Below is a small trained network, with its code and all its weights. Each question gives an input and a class and asks what happens when units are switched off, that is, made to give their printed mean instead of their output.

import numpy as np


def w(rows, s, z=0):
    codes = np.array(rows[::2]) - 128.0
    scale = np.full(codes.shape[1], s)
    scale[-1] = z or s
    return codes * scale


def norm(h):
    return h / np.sqrt((h * h).mean(-1, keepdims=True) + 1e-5)


def f(y):
    return np.maximum(y, 0)


def log_softmax(a):
    a = a - a.max(-1, keepdims=True)
    return a - np.log(np.exp(a).sum(-1, keepdims=True))


def net(x, mask):
    res = np.array(x, float).reshape(1, 4) / 4 @ E
    u = 0
    for l in range(3):
        y = f(norm(res) @ A[l][:, :-1].T + A[l][:, -1])
        res = res + np.where(mask[u : u + 7], y, B[l][:, -1]) @ B[l][:, :-1]
        u += 7
    return log_softmax(norm(res)[-1] @ U[:, :-1].T + U[:, -1])


A, B = {}, {}
E = w([
[83,125,194,84,195,124,110],'x0',
[206,150,168,123,169,126,207],'x1',
[87,2,125,150,117,161,176],'x2',
[139,148,104,113,154,239,132],'x3',
],0.0052)
A[0] = w([
[88,91,128,115,98,81,122,106],'0.n0',
[171,131,172,128,155,93,252,3],'0.n1',
[165,96,162,118,119,41,186,100],'0.n2',
[184,118,94,156,43,116,200,67],'0.n3',
[107,24,145,149,134,128,185,60],'0.n4',
[98,98,242,109,192,119,141,83],'0.n5',
[154,111,130,115,146,173,182,115],'0.n6',
],0.011,0.0049)
B[0] = w([
[143,124,145,190,148,152,103,200],'0.n0',
[130,79,149,106,86,124,4,213],'0.n1',
[116,162,170,215,149,123,155,216],'0.n2',
[114,111,33,101,196,106,133,215],'0.n3',
[185,123,146,96,28,105,206,253],'0.n4',
[124,121,19,119,174,113,139,252],'0.n5',
[110,161,158,132,136,179,141,208],'0.n6',
],0.016,0.0058)
A[1] = w([
[53,127,186,88,162,116,133,157],'1.n0',
[81,76,161,142,155,70,177,86],'1.n1',
[211,144,168,103,171,115,100,122],'1.n2',
[111,65,91,83,174,75,140,4],'1.n3',
[92,21,129,118,88,162,13,98],'1.n4',
[136,113,133,119,157,247,153,83],'1.n5',
[250,51,141,161,166,168,112,146],'1.n6',
],0.012,0.0032)
B[1] = w([
[160,102,84,137,153,162,174,144],'1.n0',
[176,92,171,67,176,218,53,170],'1.n1',
[129,125,148,80,129,30,98,188],'1.n2',
[178,223,70,119,157,119,94,213],'1.n3',
[34,145,150,102,86,132,169,254],'1.n4',
[148,74,168,204,160,73,54,255],'1.n5',
[2,156,144,87,155,111,130,252],'1.n6',
],0.011,0.0047)
A[2] = w([
[136,125,186,247,166,181,106,32],'2.n0',
[137,227,173,103,142,75,124,134],'2.n1',
[107,148,70,116,146,178,123,81],'2.n2',
[131,156,173,101,197,159,142,88],'2.n3',
[53,195,147,142,83,175,167,5],'2.n4',
[120,119,113,191,123,84,171,56],'2.n5',
[182,230,143,126,108,141,134,60],'2.n6',
],0.013,0.0025)
B[2] = w([
[199,139,244,159,169,195,89,241],'2.n0',
[122,85,135,115,46,187,239,254],'2.n1',
[152,141,83,147,173,77,138,244],'2.n2',
[117,151,63,177,75,121,97,156],'2.n3',
[73,141,172,83,119,54,82,226],'2.n4',
[149,187,132,99,149,199,76,204],'2.n5',
[167,30,170,109,103,149,160,164],'2.n6',
],0.011,0.0047)
U = w([
[146,157,5,138,213,106,125,172],'0',
[8,139,185,100,99,86,90,209],'1',
[199,97,167,108,40,173,233,81],'2',
[166,138,226,199,197,191,68,1],'3',
],0.011,0.0005)

Each question gives the input, the list of numbers given to net, and the class t.
The units are the neurons (one row each of A and B). Each row of codes is followed by its name. A weight is (code - 128) times the scale printed after its matrix; where a second scale follows, it is the last column's (A, B and U).
mask holds one flag per neuron, layer by layer. A switched-off neuron (its flag False) gives its mean, the last column of its row in B, instead of its output. The means were averaged over made-up inputs and are rounded, as every weight is.
A unit's drop is (log p(t) with every unit on - log p(t) with that unit switched off) / (log p(t) with every unit on - log p(t) with every unit switched off).
The circuit of an input: a set's keep is (log p(t) with only the set's units on - log p(t) with every unit switched off) / (log p(t) with every unit on - log p(t) with every unit switched off). Starting from the 12 units with the biggest drops (on a tie, the unit counted first), units are removed one at a time, each time the one whose removal leaves the highest keep (on an exact tie, the one counted first), for as long as the keep stays at least 0.8.
circuit, biggest first: the units of the circuit, biggest drop first
k most important neurons: the k neurons with the biggest drops, biggest first
k most important neurons of layer l: the k neurons of layer l with the biggest drops, biggest first
input [6,5,8,2], class 2: 2 most important neurons of layer 0	(0.n4, 0.n3)
input [-6,-8,1,7], class 1: most important neuron of layer 0	(0.n5)
input [-1,0,-8,8], class 2: 2 most important neurons	(2.n1, 1.n2)
input [6,3,-6,4], class 0: 3 most important neurons	(0.n4, 0.n5, 1.n4)
input [-3,-7,-8,2], class 2: 2 most important neurons	(0.n5, 0.n1)
input [6,-2,6,1], class 0: 2 most important neurons	(0.n5, 2.n1)
input [-6,-7,3,7], class 1: 3 most important neurons of layer 0	(0.n5, 0.n2, 0.n6)
input [-5,-3,-6,5], class 2: 2 most important neurons	(0.n5, 0.n1)
input [-6,-2,-8,-3], class 2: 2 most important neurons	(0.n5, 2.n1)
input [3,-3,-5,-6], class 3: 3 most important neurons	(0.n4, 0.n1, 2.n0)
input [3,3,-4,-1], class 2: 4 most important neurons	(2.n1, 0.n3, 0.n0, 1.n5)
input [7,-5,2,-5], class 0: 2 most important neurons of layer 0	(0.n5, 0.n1)
input [5,8,-2,8], class 1: 2 most important neurons of layer 1	(1.n2, 1.n6)
input [5,0,7,-5], class 2: 2 most important neurons	(0.n4, 0.n3)
input [5,5,2,-2], class 0: most important neuron	(0.n5)
input [5,5,-6,-8], class 3: 4 most important neurons	(0.n2, 0.n4, 0.n3, 1.n4)
input [6,8,-5,4], class 1: 3 most important neurons	(0.n1, 0.n3, 1.n2)
input [0,5,4,-6], class 3: 2 most important neurons of layer 0	(0.n2, 0.n0)
input [-7,-4,1,-8], class 3: 3 most important neurons of layer 0	(0.n0, 0.n2, 0.n5)
input [-4,-3,5,7], class 3: circuit, biggest first	(1.n5)
input [-2,-7,-8,1], class 2: 2 most important neurons of layer 1	(1.n6, 1.n4)
input [7,8,7,-3], class 1: 3 most important neurons of layer 0	(0.n1, 0.n3, 0.n2)
input [1,5,7,-8], class 3: 2 most important neurons of layer 0	(0.n2, 0.n0)
